Here is a tiny trained network, its code and every weight. The questions are about switching its units off for an input and a target symbol, where a switched-off unit gives its printed mean instead of its output.

import numpy as np


def w(rows, s, z=0):
    codes = np.array(rows[::2]) - 128.0
    scale = np.full(codes.shape[1], s)
    scale[-1] = z or s
    return codes * scale


def f(y):
    return y / 2 * (1 + np.tanh(0.7978845608 * (y + 0.044715 * y**3)))


def softmax(a):
    e = np.exp(a - a.max(-1, keepdims=True))
    return e / e.sum(-1, keepdims=True)


def log_softmax(a):
    a = a - a.max(-1, keepdims=True)
    return a - np.log(np.exp(a).sum(-1, keepdims=True))


def net(x, mask):
    ids = ['αβγδεηθλμστφψω'.index(c) for c in x.split()]
    T = len(ids)
    res = E[ids] + P[:T]
    r = res
    for j in range(3):
        rows = slice(2 * j, 2 * j + 2)
        q, k, v = (r @ M[0][rows].T for M in (Q, K, V))
        z = softmax(np.where(np.tri(T) > 0, q @ k.T / 2**0.5, -1e9)) @ v
        o = O[0][rows]
        res = res + np.where(mask[j], z, o[:, -1]) @ o[:, :-1]
    y = f(res @ A[0][:, :-1].T + A[0][:, -1])
    res = res + np.where(mask[3:11], y, B[0][:, -1]) @ B[0][:, :-1]
    return log_softmax(res[-1] @ U[:, :-1].T + U[:, -1])


Q, K, V, O, A, B = {}, {}, {}, {}, {}, {}
E = w([
[217,219,129,78],'α',
[92,123,120,154],'β',
[146,121,9,120],'γ',
[113,139,136,164],'δ',
[96,118,121,152],'ε',
[87,110,115,148],'η',
[52,96,2,69],'θ',
[98,77,102,154],'λ',
[49,94,140,139],'μ',
[75,33,176,161],'σ',
[168,54,88,203],'τ',
[138,117,182,192],'φ',
[219,164,31,204],'ψ',
[174,181,224,203],'ω',
],0.0061)
P = w([
[86,129,134,154],'0',
[134,54,147,110],'1',
[106,111,104,216],'2',
[101,166,155,92],'3',
[158,39,139,94],'4',
[114,133,91,218],'5',
[114,174,143,85],'6',
[170,41,124,88],'7',
[124,155,78,231],'8',
[130,179,129,78],'9',
[181,43,108,78],'10',
[133,185,64,255],'11',
[138,180,128,74],'12',
[124,9,172,100],'13',
],0.0063)
Q[0] = w([
[65,185,103,203],'H1',
[115,60,53,239],'H1',
[174,143,134,168],'H2',
[154,81,135,137],'H2',
[189,154,84,217],'H3',
[152,92,104,2],'H3',
],0.021)
K[0] = w([
[137,82,5,42],'H1',
[208,216,6,126],'H1',
[168,56,137,133],'H2',
[180,139,125,173],'H2',
[238,155,73,188],'H3',
[2,32,82,164],'H3',
],0.017)
V[0] = w([
[244,151,10,95],'H1',
[199,133,228,192],'H1',
[98,207,127,197],'H2',
[182,47,182,253],'H2',
[178,198,149,142],'H3',
[227,147,68,84],'H3',
],0.016)
O[0] = w([
[239,101,18,104,117],'H1',
[184,84,241,149,123],'H1',
[127,255,103,128,136],'H2',
[211,134,43,203,254],'H2',
[71,141,179,158,82],'H3',
[180,176,175,232,64],'H3',
],0.011,0.0049)
A[0] = w([
[159,147,221,164,1],'N1',
[121,5,148,161,117],'N2',
[68,30,122,138,146],'N3',
[70,198,159,170,143],'N4',
[133,209,173,185,236],'N5',
[127,224,191,39,184],'N6',
[72,205,60,111,124],'N7',
[120,61,170,58,203],'N8',
],0.013,0.0028)
B[0] = w([
[113,171,59,193,152],'N1',
[172,149,217,40,230],'N2',
[96,87,47,43,250],'N3',
[116,249,129,98,186],'N4',
[166,32,211,112,218],'N5',
[161,146,81,19,197],'N6',
[66,129,192,189,241],'N7',
[98,55,133,245,254],'N8',
],0.02,0.0047)
U = w([
[151,81,253,166,91],'α',
[94,155,134,118,159],'β',
[103,149,36,208,168],'γ',
[116,131,206,71,214],'δ',
[85,149,85,99,139],'ε',
[79,72,120,136,24],'η',
[72,136,155,202,66],'θ',
[106,66,138,64,118],'λ',
[93,166,149,105,130],'μ',
[166,141,117,17,95],'σ',
[146,191,161,112,86],'τ',
[105,152,148,107,118],'φ',
[204,144,47,131,254],'ψ',
[122,138,174,105,136],'ω',
],0.0058,0.0032)

Each question gives the input, a string of symbols that net reads in full, and the target symbol t.
The units are the heads (2 rows each of Q, K, V and O) and the neurons (one row each of A and B). Each row of codes is followed by its name. A weight is (code - 128) times the scale printed after its matrix; where a second scale follows, it is the last column's (O, A, B and U).
mask holds one flag per unit, heads first, then neurons. A switched-off unit (its flag False) gives its mean, the last column of its rows in O or B, instead of its output. The means were averaged over made-up inputs and are rounded, as every weight is.
A unit's drop is (log p(t) with every unit on - log p(t) with that unit switched off) / (log p(t) with every unit on - log p(t) with every unit switched off).
The circuit of an input: a set's keep is (log p(t) with only the set's units on - log p(t) with every unit switched off) / (log p(t) with every unit on - log p(t) with every unit switched off). Starting from all 11 units, units are removed one at a time, each time the one whose removal leaves the highest keep (on an exact tie, the one counted first), for as long as the keep stays at least 0.8.
units of the circuit, in order: the units of the circuit, biggest drop first
k most important neurons: the k neurons with the biggest drops, biggest first
heads that matter: for each layer, one digit per head in row order, 1 if its drop is at least 0.15 and else 0, layers parted by /
input α β θ β α φ μ θ σ, target θ: 2 most important neurons => N7, N2
input σ σ μ λ η σ θ α δ, target α: units of the circuit, in order => H3, N5
input α θ γ, target γ: units of the circuit, in order => H1, N2
input σ σ ω σ γ β φ σ γ γ γ σ, target γ: units of the circuit, in order => H1, N2, N7
input ε σ ω σ δ, target α: units of the circuit, in order => H1
input ψ γ δ β σ σ η γ θ, target θ: 3 most important neurons => N7, N3, N6
input θ δ μ, target θ: heads that matter => 100
input β β ε ψ σ μ γ β η α, target σ: 2 most important neurons => N6, N7
input σ ε α γ θ σ φ λ η λ ψ, target ψ: units of the circuit, in order => H1, N7
input μ φ μ α η τ γ ε ω σ α φ, target α: heads that matter => 001
input η ψ ψ γ η α ε ε α μ ψ σ, target ψ: 3 most important neurons => N7, N8, N2
input σ ε ψ τ β, target ψ: 2 most important neurons => N7, N5
input μ σ σ ψ σ σ φ γ σ ε μ λ, target γ: heads that matter => 100
input σ σ σ σ, target λ: units of the circuit, in order => H3, N3, H1
input α δ λ ψ τ η η ψ δ η ψ η, target ψ: 2 most important neurons => N7, N8
input σ ψ γ δ τ ψ δ η ω, target ψ: heads that matter => 110
input ψ μ ω, target ψ: heads that matter => 100
input β θ θ λ σ ψ η λ δ δ γ α ψ ω, target α: units of the circuit, in order => N5, H3
input τ δ φ η α δ β β θ θ α θ, target θ: heads that matter => 100
input φ β μ τ φ ω σ μ γ ω θ β, target θ: 2 most important neurons => N7, N3
input η σ β φ λ σ, target σ: most important neuron => N8
